In the rows, 128 means zero.
Facts:
q102 (lelan q762) (paplem 833) (depur 602)
q114 (paplem 220) (depur 602)
q120 (lelan q422) (paplem 220) (depur 602)
q123 (paplem 6) (depur 36)
q127 (lelan q854) (paplem 220) (depur 276)
q163 (paplem 242) (depur 276)
q172 (lelan q814) (paplem 76) (depur 36)
q180 (lelan q127) (paplem 711) (depur 276)
q183 (lelan q180) (paplem 833) (depur 276)
q186 (paplem 833) (depur 276)
q187 (lelan q546) (paplem 711) (depur 276)
q195 (paplem 711) (depur 602)
q196 (lelan q568) (paplem 711) (depur 602)
q21 (lelan q236) (paplem 220) (depur 602)
q217 (paplem 220) (depur 602)
q219 (paplem 220) (depur 36)
q222 (lelan q698) (paplem 220) (depur 276)
q223 (lelan q976) (paplem 711) (depur 276)
q226 (lelan q584) (paplem 220) (depur 276)
q229 (paplem 711) (depur 602)
q231 (lelan q754) (paplem 220) (depur 602)
q233 (lelan q96) (paplem 220) (depur 602)
q236 (lelan q195) (paplem 711) (depur 602)
q240 (lelan q752) (paplem 220) (depur 276)
q249 (lelan q807) (paplem 220) (depur 36)
q250 (lelan q790) (paplem 6) (depur 36)
q256 (paplem 220) (depur 602)
q265 (paplem 711) (depur 36)
q271 (lelan q231) (paplem 833) (depur 276)
q285 (paplem 220) (depur 276)
q289 (lelan q673) (paplem 220) (depur 602)
q29 (lelan q555) (paplem 220) (depur 602)
q308 (lelan q374) (paplem 833) (depur 602)
q313 (paplem 6) (depur 602)
q318 (lelan q256) (paplem 6) (depur 602)
q33 (lelan q486) (paplem 76) (depur 276)
q331 (lelan q517) (paplem 220) (depur 36)
q340 (lelan q587) (paplem 6) (depur 602)
q358 (lelan q183) (paplem 6) (depur 602)
q366 (lelan q229) (paplem 220) (depur 602)
q374 (lelan q226) (paplem 711) (depur 602)
q382 (lelan q765) (paplem 76) (depur 602)
q388 (paplem 220) (depur 276)
q390 (lelan q250) (paplem 833) (depur 602)
q396 (lelan q653) (paplem 6) (depur 602)
q407 (lelan q901) (paplem 220) (depur 602)
q408 (lelan q991) (paplem 6) (depur 602)
q414 (lelan q789) (paplem 76) (depur 276)
q422 (paplem 220) (depur 602)
q430 (lelan q741) (paplem 220) (depur 276)
q431 (lelan q925) (paplem 76) (depur 276)
q432 (lelan q431) (paplem 711) (depur 276)
q439 (paplem 220) (depur 602)
q44 (lelan q886) (paplem 833) (depur 602)
q450 (paplem 6) (depur 276)
q455 (paplem 220) (depur 602)
q47 (lelan q982) (paplem 6) (depur 602)
q479 (lelan q502) (paplem 220) (depur 602)
q484 (lelan q917) (paplem 833) (depur 602)
q486 (lelan q271) (paplem 6) (depur 602)
q500 (paplem 76) (depur 276)
q502 (lelan q340) (paplem 220) (depur 36)
q506 (lelan q408) (paplem 833) (depur 602)
q51 (paplem 833) (depur 602)
q515 (paplem 220) (depur 276)
q517 (lelan q318) (paplem 220) (depur 602)
q519 (paplem 833) (depur 36)
q521 (paplem 76) (depur 602)
q523 (lelan q838) (paplem 833) (depur 602)
q546 (paplem 220) (depur 276)
q548 (lelan q196) (paplem 6) (depur 276)
q555 (lelan q562) (paplem 220) (depur 36)
q557 (lelan q265) (paplem 220) (depur 602)
q56 (paplem 711) (depur 36)
q562 (lelan q932) (paplem 242) (depur 276)
q568 (lelan q523) (paplem 220) (depur 602)
q578 (paplem 711) (depur 602)
q584 (lelan q102) (paplem 220) (depur 36)
q587 (lelan q548) (paplem 220) (depur 602)
q594 (lelan q388) (paplem 6) (depur 36)
q601 (lelan q439) (paplem 6) (depur 36)
q615 (lelan q949) (paplem 6) (depur 36)
q622 (lelan q81) (paplem 242) (depur 602)
q651 (lelan q47) (paplem 220) (depur 602)
q652 (lelan q172) (paplem 711) (depur 602)
q653 (lelan q806) (paplem 242) (depur 602)
q657 (lelan q594) (paplem 6) (depur 276)
q664 (lelan q900) (paplem 711) (depur 36)
q673 (lelan q578) (paplem 220) (depur 602)
q674 (lelan q289) (paplem 711) (depur 276)
q682 (paplem 242) (depur 36)
q698 (lelan q773) (paplem 711) (depur 602)
q701 (paplem 833) (depur 602)
q741 (paplem 711) (depur 602)
q750 (lelan q664) (paplem 76) (depur 602)
q751 (lelan q407) (paplem 220) (depur 602)
q752 (lelan q366) (paplem 76) (depur 36)
q754 (paplem 220) (depur 602)
q755 (paplem 76) (depur 36)
q758 (lelan q800) (paplem 833) (depur 36)
q762 (lelan q856) (paplem 711) (depur 602)
q763 (lelan q240) (paplem 220) (depur 602)
q765 (lelan q933) (paplem 833) (depur 602)
q773 (lelan q51) (paplem 220) (depur 276)
q776 (paplem 220) (depur 36)
q789 (lelan q455) (paplem 220) (depur 602)
q790 (lelan q29) (paplem 220) (depur 276)
q800 (lelan q651) (paplem 220) (depur 602)
q801 (paplem 711) (depur 276)
q806 (paplem 6) (depur 36)
q807 (lelan q971) (paplem 76) (depur 602)
q81 (lelan q249) (paplem 220) (depur 36)
q814 (lelan q432) (paplem 76) (depur 36)
q828 (paplem 6) (depur 276)
q838 (lelan q219) (paplem 711) (depur 602)
q846 (lelan q390) (paplem 220) (depur 602)
q854 (lelan q414) (paplem 242) (depur 602)
q856 (lelan q763) (paplem 220) (depur 36)
q886 (paplem 220) (depur 276)
q89 (lelan q358) (paplem 220) (depur 602)
q899 (lelan q233) (paplem 220) (depur 602)
q900 (lelan q44) (paplem 6) (depur 36)
q901 (paplem 220) (depur 36)
q917 (lelan q965) (paplem 6) (depur 602)
q925 (lelan q33) (paplem 711) (depur 602)
q932 (paplem 220) (depur 36)
q933 (paplem 711) (depur 602)
q941 (paplem 711) (depur 602)
q949 (lelan q557) (paplem 220) (depur 276)
q956 (lelan q382) (paplem 242) (depur 276)
q96 (lelan q450) (paplem 76) (depur 276)
q965 (lelan q674) (paplem 833) (depur 602)
q970 (paplem 242) (depur 602)
q971 (lelan q120) (paplem 220) (depur 602)
q976 (lelan q601) (paplem 711) (depur 602)
q982 (lelan q217) (paplem 833) (depur 602)
q991 (lelan q285) (paplem 220) (depur 276)
q997 (lelan q479) (paplem 711) (depur 602)

Known rows:
q430: [114 115 126 105 119 123 113 144 124 107 128 126 140 164 147 123 120 155
  88 116 145 138 122 107  93 151]
q81: [104 123 133 128 116 137 192 148 120 116 114 139 127 162 138 124 149 141
 113 134 137 133 103 127 100 145]
q789: [129 115 134 124  98 134 159 136 137 113 107 140 123 145 138 136 143 155
 111 122 131 117 129  98  88 149]
q89: [128 113 131 126  92 136 134 140 132 115 110 130 124 146 137 134 140 159
 105 116 129 120 125 102  87 144]
q407: [133 122 138 130 100 149 168 133 124 120 123 143 122 141 138 141 145 153
 115 127 130 114 122 105  82 146]
q233: [127 123 140 120 112 141 148 136 128 119 107 146 121 148 136 140 140 156
 106 124 134 118 119 101  93 146]
q584: [111 119 132 121 110 137 197 148 121 113 117 127 130 161 138 121 149 143
 114 131 136 136 108 125  95 146]
q956: [135 126 130 109 106 149 118 122 130 126 155 136 131 151 155 126 104 136
 101 136 137 149 129 135 114 138]
q970: [141 119 136 115 104 134 138 121 156 121 105 137 113 144 143 133 119 140
 118 133 130 133 138 118 118 139]
q622: [136 118 134 120  97 140 114 117 148 127 105 139 113 142 143 134 119 142
 110 130 127 134 134 127 125 134]
q450: [130 144 137 126 126 129 140 117 163 123 143 152 143 148 159 130 129 145
 114 119 159 131 105 149 112 144]
q187: [131 165 114 106 161 101   5 113 139 129 173  86 121 123 144 113 104 136
 115 142 136 153 160 141 174 134]
q741: [146 158 125 106 158  94  59 109 163 126 138  91 105 110 132 119 120 139
 140 143 128 137 171 126 172 142]
q838: [145 162 122 120 144 104  54 108 152 131 150  95 104 105 135 123 126 138
 137 143 126 133 166 127 174 135]
q752: [115 134 127 130 124 129 173 136 136 117 129 130 131 154 135 113 154 145
 119 134 138 135 116 139 108 147]
q390: [146 123 137 113 122 134 111 115 153 121 119 138 116 149 137 126 124 140
 128 127 125 130 147 129 107 140]
q765: [147 131 137 110 118 147 139 113 143 130 125 144 112 141 139 131 126 146
 114 139 130 134 140 130 116 138]

Rows:
No name comes twice in this set of rows, the named rows included.
[121 121 131 121 105 134 184 128 146 121 115 129 121 155 145 116 131 127
 124 143 133 148 123 142 125 139] | q682
[142 118 133 116  92 132 142 119 159 124 109 134 113 141 145 132 123 139
 120 132 128 131 142 113 118 139] | q854
[128 121 125 124 110 137 163 127 138 123 136 123 124 150 141 108 136 131
 121 140 128 148 133 151 116 135] | q758
[113 129 132 130 109 145 223 143 120 119 135 138 128 154 142 126 157 138
 129 139 136 127 109 124  85 149] | q901
[154 172 132 115 153 120  69 102 148 136 166  99 104 104 134 127 124 138
 146 151 125 135 161 137 163 136] | q933
[136 121 141 112 117 136 173 136 136 113 116 140 124 148 136 135 139 153
 122 125 133 117 128 101  80 154] | q217
[117 111 126 122  87 131 192 152 126 108 125 113 137 153 137 111 150 148
 106 128 134 141 114 125  86 147] | q331
[135 131 132 125 123 130 125 128 147 119 117 139 124 142 135 131 140 159
 114 123 134 121 131 114 103 146] | q521
[151 128 146 130 102 133 137 118 178 119 114 138 135 135 144 130 142 156
 127 115 144 128 111 152 103 141] | q47
[117 129 132 151  94 122 167 128 172 117 111 133 137 149 149 118 156 135
 134 118 146 132  97 162 118 138] | q594

Now the same nodes, written a new way:
Known rows:
q517: [134 133 117 105 150 134 120 127 126 119 103 153 137 141 130 155 129 148
 113 130 123 126 109 131 121 128 118 116 131 127 132]
q664: [111 130 132 151 108 142 126 133 132 171 149 102 117 107 127 107 147 116
 123 124 161 132 146 130 132 131 128 140 121 121 131]
q557: [134 132 117 105 153 135 121 126 127 122 102 151 136 143 130 160 127 148
 115 130 124 124 111 133 121 129 119 117 131 126 131]
q949: [131 118 113 143 117 125 116 119 127 105 119 154 133 127 135 158 129 141
 106 121 113 117 127 128 124 129 124 122 142 133 129]
q838: [115 120 143 126 141 135 107 140 132 140 154  92 130 108 123  80 139 118
 139 132 117 133 138 140 129 132 116 134 117 143 128]
q925: [113 115 125 117 128 141 120 131 126 175 152  86 140 106 136  79 142 123
 152 130  86 132 136 140 125 118 117 122 110 165 129]
q806: [118 116 124 128 146 164 131 124 127 155  78 138 115 138 128 216 154 131
 124 126 177 110 140 123 133 148 136 128 138  99 130]
q486: [116 103 112  93 151 158 125 129 119 154  94 132 138 131 137 172 166 141
 137 133  97 117 122 125 121 132 127 109 129 143 133]
q114: [138 131 121 106 162 138 121 122 128 121  93 145 135 147 128 171 118 146
 124 130 131 121 116 137 124 133 119 118 131 123 128]
q366: [136 140 126 105 150 135 125 124 126 117  92 151 136 142 131 143 122 151
 120 125 124 123 108 126 121 135 123 119 131 122 130]
q120: [137 133 114 105 152 135 120 126 127 118 101 150 136 143 128 163 128 147
 112 131 130 128 110 132 121 128 119 115 132 123 131]
q422: [139 131 120 107 164 138 121 121 128 120  92 145 135 148 127 175 116 146
 124 130 134 122 117 137 125 133 120 118 131 121 128]
q758: [139 165 146 156  80  94 169 131 129 150 178 144 117 129 132  64  80 107
 130 129 117 135 125 125 137 105 139 142 113 121 126]
q450: [122  95 118 139 140 146 116 120 126 108  94 129 124 126 128 196 154 130
 136 123 141 112 147 123 129 148 136 127 147 123 126]
q44: [147 159 145 127 106  86 158 134 128 118 177 130 130 133 127  44  78 113
 147 135  92 145 115 129 131 104 134 134 110 138 123]
q515: [135 117 117 145 130 129 117 114 129 106 108 147 131 133 132 175 116 139
 119 121 123 113 134 134 128 135 125 124 142 129 125]
q856: [129 161 137 133 116 140 142 120 125 143  83 164 122 136 139 141 120 151
 109 113 153 112 115 111 124 143 134 130 134  99 131]

Rows:
No name comes twice in this set of rows, the named rows included.
[137 138 117 136 139 147 133 118 131 151  92 155 120 148 130 207 117 139
 103 125 165 117 127 134 131 134 126 124 135 101 130] | q932
[159 162 129 130 102  83 159 136 130 113 182 133 127 138 124  66  82 110
 128 138 104 164 112 124 125  96 141 129 115 129 125] | q390
[ 98 100 121 152  99 118 113 128 133 103 165  90 129  90 120  80 172 120
 151 121 179 123 158 132 135 131 120 145 130 138 131] | q180
[106  88 136 146 135 144  94 138 125 112 126 147 125 113 133 161 160 123
 109 129  82 101 139 128 129 148 121 128 144 142 130] | q548
[134 121  96 130 129 158 133 132 128 150  96 148 111 142 124 236 169 128
  84 132 187 143 129 112 121 134 147 118 145  88 136] | q250
[119 108 133 164 114 128 112 124 134 123 153  84 126 101 125 102 132 112
 148 121 134 128 162 136 133 135 129 141 129 141 122] | q801
[130 156 132 132 117 141 139 121 126 145  88 164 122 137 137 150 122 149
 105 115 153 113 115 114 125 140 133 128 135 100 132] | q584
[146 162 147 127 103  85 159 134 127 117 175 132 130 131 128  35  78 114
 148 134  90 145 113 125 130 105 136 135 110 138 123] | q308
[136 153 134 104 142 131 129 124 124 112  84 152 136 139 133 121 120 156
 122 120 125 122 104 115 118 139 129 122 132 117 129] | q763
[148 159 139 127 101  84 158 135 128 115 181 133 130 133 127  46  84 112
 139 137  96 151 112 126 129 100 135 132 112 137 125] | q965
[112 107 105 133 114 119 118 118 128  85 119 152 135 121 126 153 157 147
 124 122 170 108 131 131 131 131 114 129 143 126 133] | q127

Now the same nodes, written a new way:
Known rows:
q956: [152 128 136 137 133 140 105 117 114  23 155 146 128 135]
q548: [143 123 132 128 123 126 143 129 119 108  71 105 139 145]
q388: [120 143 106 143 129 110  76 117 108 155 132 117 123 136]
q519: [133 119 127 117 140 140 187 121 138 150 101 139 137 132]
q900: [161 115 132 121 129 149 160 107 136 137  80 131 128 135]
q682: [178 119 128 127 139 160 116 109 122  46 157 176 117 125]
q755: [178 120 117 116 135 133  77 102 141 114 165 134 127 119]
q856: [122 135 111 145 137 140 103  69 141 187 152 138 109 126]
q584: [121 129 127 137 136 137  91  63 121 210 154 147 115 129]
q249: [155 142 107 128 135 134 107 111 130 185 137 141 110 130]
q340: [145 125 145 105 111 141 152 138 123 106  70 110 119 130]
q44: [111 121 139 123 121 128 164 142 132 141 104 120 133 127]
q233: [132 143 119 134 117 123  84 131 125 174 141 122 105 125]
q925: [ 98 114 145 110 140 127 217 177 131  69 129 148 158 120]
q407: [133 143 118 135 117 123  82 130 125 175 139 121 106 125]
q484: [118 126 145 120 122 131 174 144 144 145 108 115 131 131]
q651: [132 144 119 134 117 123  84 132 124 173 141 122 105 125]

Rows:
No name comes twice in this set of rows, the named rows included.
[132 117 142 106 116 130 125 147 142 121  65 114 114 140] | q486
[134 118 132 139 121 120 151 165 140 160 108 121 137 132] | q523
[108 120 136 134 147 124 239 161 109  58 136 139 182 125] | q432
[126 121 149 130 133 139 250 173 122  79 148 141 168 111] | q652
[118 141 116 108 124 111  61 151 138 165 118 126  94 137] | q231
[ 91 124 155  86 140 137 243 169 129  51 121 144 151 119] | q997
[154 140 105 129 134 134 102 111 124 181 137 143 110 128] | q555
[134 153 122 105 116 128  99 138 111 147 126 120 100 122] | q479
[105 105 131 111 159 139 230 141 132  78 129 171 163 122] | q265
[131 138 112 136 116 121  71 132 108 167 136 129 109 120] | q455
[140 148 118 121 116 123  89 143 117 162 131 121 103 124] | q587

